Here is a tiny trained network, its code and every weight. The questions are about switching its units off for an input and a class, where a switched-off unit gives its printed mean instead of its output.

import numpy as np


def w(rows, s, z=0):
    codes = np.array(rows[::2]) - 128.0
    scale = np.full(codes.shape[1], s)
    scale[-1] = z or s
    return codes * scale


def f(y):
    return y / 2 * (1 + np.tanh(0.7978845608 * (y + 0.044715 * y**3)))


def log_softmax(a):
    a = a - a.max(-1, keepdims=True)
    return a - np.log(np.exp(a).sum(-1, keepdims=True))


def net(x, mask):
    res = np.array(x, float).reshape(1, 3) / 4 @ E
    y = f(res @ A[0][:, :-1].T + A[0][:, -1])
    res = res + np.where(mask, y, B[0][:, -1]) @ B[0][:, :-1]
    return log_softmax(res[-1] @ U[:, :-1].T + U[:, -1])


A, B = {}, {}
E = w([
[210,208,57,182,205,107,165,244],'x0',
[218,80,194,108,77,204,144,168],'x1',
[78,137,155,200,103,159,41,175],'x2',
],0.011)
A[0] = w([
[84,142,80,148,144,62,141,127,166],'neuron 1',
[89,143,151,197,121,121,73,209,142],'neuron 2',
[197,109,172,124,110,163,153,174,142],'neuron 3',
[184,153,91,154,151,115,159,203,1],'neuron 4',
[139,126,114,101,135,63,250,129,131],'neuron 5',
[155,142,107,102,144,98,213,116,209],'neuron 6',
],0.014,0.0036)
B[0] = w([
[95,117,97,109,133,23,163,208,236],'neuron 1',
[199,60,83,91,137,134,98,110,248],'neuron 2',
[86,120,53,120,156,2,135,192,226],'neuron 3',
[88,92,186,115,95,119,179,84,253],'neuron 4',
[190,65,124,124,128,119,99,136,241],'neuron 5',
[134,132,86,131,135,172,80,105,234],'neuron 6',
],0.02,0.012)
U = w([
[219,107,94,113,146,118,49,140,112],'0',
[90,172,99,179,159,43,79,209,107],'1',
[74,69,253,96,65,74,127,77,159],'2',
[135,132,65,141,152,147,120,166,253],'3',
[50,165,157,172,133,173,160,144,95],'4',
[74,191,199,210,113,126,110,128,96],'5',
[90,177,162,201,120,178,140,114,99],'6',
[135,211,175,117,120,158,139,109,99],'7',
],0.011,0.012)

Each question gives the input, the list of numbers given to net, and the class t.
The units are the neurons (one row each of A and B). Each row of codes is followed by its name. A weight is (code - 128) times the scale printed after its matrix; where a second scale follows, it is the last column's (A, B and U).
mask holds one flag per neuron, in row order. A switched-off neuron (its flag False) gives its mean, the last column of its row in B, instead of its output. The means were averaged over made-up inputs and are rounded, as every weight is.
A unit's drop is (log p(t) with every unit on - log p(t) with that unit switched off) / (log p(t) with every unit on - log p(t) with every unit switched off).
The circuit of an input: a set's keep is (log p(t) with only the set's units on - log p(t) with every unit switched off) / (log p(t) with every unit on - log p(t) with every unit switched off). Starting from all 6 units, units are removed one at a time, each time the one whose removal leaves the highest keep (on an exact tie, the one counted first), for as long as the keep stays at least 0.8.
circuit, biggest first: the units of the circuit, biggest drop first
k most important neurons: the k neurons with the biggest drops, biggest first
drop when u is switched off: that unit's drop, to one decimal
input [-4,1,-6], class 0: circuit, biggest first -> (neuron 4)
input [5,2,-4], class 2: 2 most important neurons -> (neuron 4; neuron 2)
input [-1,2,-1], class 3: 4 most important neurons -> (neuron 4; neuron 1; neuron 2; neuron 5)
input [-3,-2,3], class 3: circuit, biggest first -> (neuron 4; neuron 5; neuron 3)
input [-3,-1,5], class 0: 2 most important neurons -> (neuron 4; neuron 2)
input [8,6,-1], class 2: 2 most important neurons -> (neuron 4; neuron 1)
input [-3,2,3], class 3: circuit, biggest first -> (neuron 4; neuron 5)
input [-3,-7,-7], class 0: 3 most important neurons -> (neuron 5; neuron 3; neuron 6)
input [6,-5,5], class 2: 3 most important neurons -> (neuron 4; neuron 3; neuron 6)
input [2,8,-5], class 1: 2 most important neurons -> (neuron 3; neuron 2)
input [-7,-5,7], class 0: 2 most important neurons -> (neuron 4; neuron 2)
input [-4,-5,-2], class 1: circuit, biggest first -> (neuron 4; neuron 2)
input [8,7,6], class 2: 2 most important neurons -> (neuron 4; neuron 1)
input [-4,-3,-7], class 0: circuit, biggest first -> (neuron 5)
input [-4,-7,7], class 0: 3 most important neurons -> (neuron 2; neuron 3; neuron 4)
input [7,-6,-3], class 2: 2 most important neurons -> (neuron 4; neuron 3)
input [5,-6,6], class 0: 2 most important neurons -> (neuron 2; neuron 3)
input [-4,7,7], class 0: 3 most important neurons -> (neuron 2; neuron 1; neuron 4)
input [-1,6,-3], class 1: 2 most important neurons -> (neuron 3; neuron 2)
input [3,8,0], class 1: most important neuron -> (neuron 3)
input [8,4,-7], class 2: drop when neuron 2 is switched off -> 0.4
input [7,-4,1], class 2: drop when neuron 4 is switched off -> 1.1
input [6,8,-4], class 1: drop when neuron 3 is switched off -> 3.6
input [7,2,2], class 2: drop when neuron 4 is switched off -> 1.4
